Below are the code and all the weights of a small trained network. Each question names an input and a class and asks about switching units off, where a switched-off unit gives its printed mean instead of its output.

import numpy as np


def w(rows, s, z=0):
    codes = np.array(rows[::2]) - 128.0
    scale = np.full(codes.shape[1], s)
    scale[-1] = z or s
    return codes * scale


def norm(h):
    return h / np.sqrt((h * h).mean(-1, keepdims=True) + 1e-5)


def f(y):
    return y / 2 * (1 + np.tanh(0.7978845608 * (y + 0.044715 * y**3)))


def log_softmax(a):
    a = a - a.max(-1, keepdims=True)
    return a - np.log(np.exp(a).sum(-1, keepdims=True))


def net(x, mask):
    res = np.array(x, float).reshape(1, 7) / 4 @ E
    u = 0
    for l in range(3):
        y = f(norm(res) @ A[l][:, :-1].T + A[l][:, -1])
        res = res + np.where(mask[u : u + 5], y, B[l][:, -1]) @ B[l][:, :-1]
        u += 5
    return log_softmax(norm(res)[-1] @ U[:, :-1].T + U[:, -1])


A, B = {}, {}
E = w([
[116,110,116,95,198,236,178],'x0',
[215,208,2,41,98,198,144],'x1',
[112,114,75,38,218,77,184],'x2',
[126,174,48,232,166,91,26],'x3',
[140,137,172,114,206,103,32],'x4',
[171,130,86,219,217,92,103],'x5',
[161,57,52,185,106,89,180],'x6',
],0.0069)
A[0] = w([
[144,132,54,251,112,159,36,5],'L0N0',
[90,123,227,218,65,98,83,50],'L0N1',
[122,160,167,148,189,116,49,48],'L0N2',
[159,174,92,117,70,110,90,89],'L0N3',
[102,96,219,214,72,107,59,47],'L0N4',
],0.013,0.0035)
B[0] = w([
[210,122,77,192,137,190,127,248],'L0N0',
[40,77,96,146,110,133,105,255],'L0N1',
[111,148,112,99,171,126,109,197],'L0N2',
[176,98,117,104,109,101,93,185],'L0N3',
[5,150,93,164,81,116,117,251],'L0N4',
],0.016,0.0075)
A[1] = w([
[124,78,130,158,179,64,168,66],'L1N0',
[180,191,132,215,137,134,129,11],'L1N1',
[90,169,177,127,214,118,64,58],'L1N2',
[98,112,158,41,112,249,170,11],'L1N3',
[106,117,202,201,111,118,84,5],'L1N4',
],0.017,0.0026)
B[1] = w([
[120,159,150,156,119,91,196,171],'L1N0',
[163,140,64,153,155,151,121,201],'L1N1',
[137,175,175,107,152,120,58,186],'L1N2',
[88,58,168,124,138,254,175,254],'L1N3',
[85,134,119,146,76,130,103,179],'L1N4',
],0.019,0.0074)
A[2] = w([
[154,124,163,163,155,17,223,7],'L2N0',
[60,185,141,179,118,109,172,119],'L2N1',
[162,172,125,6,45,131,167,96],'L2N2',
[54,66,153,158,110,65,66,50],'L2N3',
[150,151,196,95,206,115,53,14],'L2N4',
],0.017,0.002)
B[2] = w([
[148,138,87,87,208,49,232,170],'L2N0',
[142,132,65,63,120,45,142,219],'L2N1',
[217,102,219,124,13,72,103,174],'L2N2',
[8,152,134,161,50,133,134,254],'L2N3',
[113,165,201,90,230,111,57,181],'L2N4',
],0.015,0.0089)
U = w([
[6,143,99,172,63,109,101,161],'0',
[213,118,175,103,50,98,102,40],'1',
[141,138,103,100,178,62,221,3],'2',
[210,152,45,202,167,174,95,178],'3',
[124,71,188,96,111,239,183,206],'4',
[124,183,193,96,216,135,51,156],'5',
],0.015,0.0019)

Each question gives the input, the list of numbers given to net, and the class t.
The units are the neurons (one row each of A and B). Each row of codes is followed by its name. A weight is (code - 128) times the scale printed after its matrix; where a second scale follows, it is the last column's (A, B and U).
mask holds one flag per neuron, layer by layer. A switched-off neuron (its flag False) gives its mean, the last column of its row in B, instead of its output. The means were averaged over made-up inputs and are rounded, as every weight is.
A unit's drop is (log p(t) with every unit on - log p(t) with that unit switched off) / (log p(t) with every unit on - log p(t) with every unit switched off).
The circuit of an input: a set's keep is (log p(t) with only the set's units on - log p(t) with every unit switched off) / (log p(t) with every unit on - log p(t) with every unit switched off). Starting from the 12 units with the biggest drops (on a tie, the unit counted first), units are removed one at a time, each time the one whose removal leaves the highest keep (on an exact tie, the one counted first), for as long as the keep stays at least 0.8.
circuit, biggest first: the units of the circuit, biggest drop first
top k neurons: the k neurons with the biggest drops, biggest first
top k neurons in layer l: the k neurons of layer l with the biggest drops, biggest first
drop of u: that unit's drop, to one decimal
input [2,7,7,-2,-4,-1,-6], class 4: circuit, biggest first	[L1N3]
input [-4,-5,8,4,-3,2,-7], class 5: circuit, biggest first	[L1N2, L2N4]
input [-7,8,2,-7,-1,-2,-6], class 1: top 2 neurons	[L2N2, L0N3]
input [-3,7,7,-4,-2,0,2], class 1: circuit, biggest first	[L2N2, L0N1]
input [0,0,-1,-1,-3,-1,5], class 2: top 2 neurons in layer 0	[L0N0, L0N4]
input [-2,-4,2,-7,4,-7,-5], class 4: top 2 neurons	[L1N3, L0N4]
input [-7,-1,2,-6,-1,-3,2], class 1: top 3 neurons	[L0N4, L2N2, L0N1]
input [5,5,4,0,0,5,-1], class 4: top 2 neurons	[L0N0, L0N2]
input [-2,8,4,-4,-3,-6,7], class 4: top 2 neurons	[L1N3, L0N0]
input [2,6,3,4,0,-4,8], class 1: top 2 neurons	[L0N0, L2N2]
input [8,-5,-6,5,8,8,-8], class 5: top 2 neurons	[L1N2, L0N2]
input [-3,6,5,-5,8,2,8], class 2: top 2 neurons	[L2N0, L1N0]
input [4,6,5,-1,-3,8,2], class 2: top 2 neurons	[L0N0, L1N3]
input [-7,-1,5,-8,5,6,2], class 2: top neuron	[L1N0]
input [-2,4,7,-5,-3,-8,-2], class 4: drop of L1N3	1.8
input [7,1,-6,8,1,1,-8], class 3: drop of L0N0	1.3
input [-5,3,7,5,-7,-8,7], class 1: drop of L2N2	0.3
